Here is a tiny trained network, its code and every weight. The questions are about switching its units off for an input and a target symbol, where a switched-off unit gives its printed mean instead of its output.

import numpy as np


def w(rows, s, z=0):
    codes = np.array(rows[::2]) - 128.0
    scale = np.full(codes.shape[1], s)
    scale[-1] = z or s
    return codes * scale


def f(y):
    return y / 2 * (1 + np.tanh(0.7978845608 * (y + 0.044715 * y**3)))


def softmax(a):
    e = np.exp(a - a.max(-1, keepdims=True))
    return e / e.sum(-1, keepdims=True)


def log_softmax(a):
    a = a - a.max(-1, keepdims=True)
    return a - np.log(np.exp(a).sum(-1, keepdims=True))


def net(x, mask):
    ids = ['ΘΛΞΨβδητ'.index(c) for c in x.split()]
    T = len(ids)
    res = E[ids] + P[:T]
    q, k, v = (res @ M[0].T for M in (Q, K, V))
    z = softmax(np.where(np.tri(T) > 0, q @ k.T / 3**0.5, -1e9)) @ v
    res = res + np.where(mask[0], z, O[0][:, -1]) @ O[0][:, :-1]
    y = f(res @ A[0][:, :-1].T + A[0][:, -1])
    res = res + np.where(mask[1:9], y, B[0][:, -1]) @ B[0][:, :-1]
    return log_softmax(res[-1] @ U[:, :-1].T + U[:, -1])


Q, K, V, O, A, B = {}, {}, {}, {}, {}, {}
E = w([
[74,83,206,124,140,152],'Θ',
[39,49,142,166,198,69],'Λ',
[69,86,202,184,252,149],'Ξ',
[130,122,123,55,51,182],'Ψ',
[144,148,67,175,109,174],'β',
[56,134,195,174,85,118],'δ',
[114,3,141,172,154,114],'η',
[7,22,68,76,2,188],'τ',
],0.015)
P = w([
[157,41,254,51,97,35],'0',
[130,142,153,133,213,128],'1',
[75,137,136,133,161,138],'2',
[114,142,130,110,181,147],'3',
[110,119,136,115,158,137],'4',
[92,111,172,145,172,136],'5',
[87,119,154,142,145,146],'6',
[81,99,169,138,164,133],'7',
[133,100,205,128,156,173],'8',
[48,71,204,170,163,128],'9',
[119,71,221,120,169,129],'10',
[119,114,168,107,95,188],'11',
],0.0076)
Q[0] = w([
[189,189,110,144,153,112],'head 1',
[184,133,103,153,162,74],'head 1',
[10,91,194,106,125,178],'head 1',
],0.012)
K[0] = w([
[107,203,2,222,208,188],'head 1',
[136,171,139,83,185,189],'head 1',
[113,120,177,115,83,33],'head 1',
],0.0091)
V[0] = w([
[71,82,72,169,165,166],'head 1',
[83,115,204,177,199,162],'head 1',
[82,219,148,185,108,1],'head 1',
],0.0092)
O[0] = w([
[15,156,95,61,187,26,103],'head 1',
[120,82,85,192,167,31,173],'head 1',
[135,193,89,78,2,58,3],'head 1',
],0.011,0.0053)
A[0] = w([
[255,176,128,175,104,127,252],'neuron 1',
[152,211,34,216,141,93,110],'neuron 2',
[253,67,92,102,121,80,121],'neuron 3',
[183,138,218,176,109,70,160],'neuron 4',
[145,60,164,166,186,144,177],'neuron 5',
[140,116,104,77,167,19,91],'neuron 6',
[23,42,86,160,152,159,134],'neuron 7',
[165,144,161,92,91,147,12],'neuron 8',
],0.0079,0.0033)
B[0] = w([
[30,21,73,113,175,123,137],'neuron 1',
[108,68,45,151,123,161,133],'neuron 2',
[134,126,176,88,157,63,132],'neuron 3',
[122,108,18,184,78,144,144],'neuron 4',
[123,117,151,129,99,71,235],'neuron 5',
[90,187,125,177,130,255,151],'neuron 6',
[219,251,185,86,116,170,248],'neuron 7',
[132,129,150,190,127,201,130],'neuron 8',
],0.0078,0.016)
U = w([
[254,155,104,129,149,94,216],'Θ',
[22,161,123,136,124,141,171],'Λ',
[106,173,90,131,187,148,159],'Ξ',
[170,137,101,195,174,216,2],'Ψ',
[101,180,134,103,149,121,37],'β',
[165,116,96,135,99,107,64],'δ',
[181,216,146,95,116,130,173],'η',
[58,109,154,71,195,150,141],'τ',
],0.0082,0.0049)

Each question gives the input, a string of symbols that net reads in full, and the target symbol t.
The units are the heads (3 rows each of Q, K, V and O) and the neurons (one row each of A and B). Each row of codes is followed by its name. A weight is (code - 128) times the scale printed after its matrix; where a second scale follows, it is the last column's (O, A, B and U).
mask holds one flag per unit, heads first, then neurons. A switched-off unit (its flag False) gives its mean, the last column of its rows in O or B, instead of its output. The means were averaged over made-up inputs and are rounded, as every weight is.
A unit's drop is (log p(t) with every unit on - log p(t) with that unit switched off) / (log p(t) with every unit on - log p(t) with every unit switched off).
The circuit of an input: a set's keep is (log p(t) with only the set's units on - log p(t) with every unit switched off) / (log p(t) with every unit on - log p(t) with every unit switched off). Starting from all 9 units, units are removed one at a time, each time the one whose removal leaves the highest keep (on an exact tie, the one counted first), for as long as the keep stays at least 0.8.
circuit, biggest first: the units of the circuit, biggest drop first
k most important neurons: the k neurons with the biggest drops, biggest first
drop when u is switched off: that unit's drop, to one decimal
input Θ Θ η Θ Θ, target Θ: circuit, biggest first : (head 1; neuron 6)
input δ β Θ η δ Θ, target δ: 3 most important neurons : (neuron 7; neuron 4; neuron 6)
input Θ β Ξ Ψ β Λ Ψ Θ η Θ, target Θ: circuit, biggest first : (head 1; neuron 6; neuron 7)
input Ψ Ψ Ξ η Θ Ψ η Ξ Ψ, target Ψ: circuit, biggest first : (head 1)
input Λ Ξ Θ η Ψ η β η δ, target Λ: circuit, biggest first : (head 1; neuron 7)
input Θ Ξ β, target Ξ: circuit, biggest first : (head 1; neuron 2)
input τ Ξ τ β Λ β, target Ξ: 2 most important neurons : (neuron 2; neuron 5)
input δ Ψ τ Θ Ξ Ψ Ξ η δ Ψ η, target δ: 2 most important neurons : (neuron 7; neuron 4)
input Ψ Ψ Λ, target Ψ: drop when head 1 is switched off : 1.4
input δ β Ψ Ψ τ Θ Θ Λ Ψ β Θ Ψ, target δ: drop when neuron 6 is switched off : 0.1
input τ Ξ Ψ, target τ: drop when head 1 is switched off : 0.5
input Λ Ψ δ Ψ, target Λ: drop when head 1 is switched off : 0.6
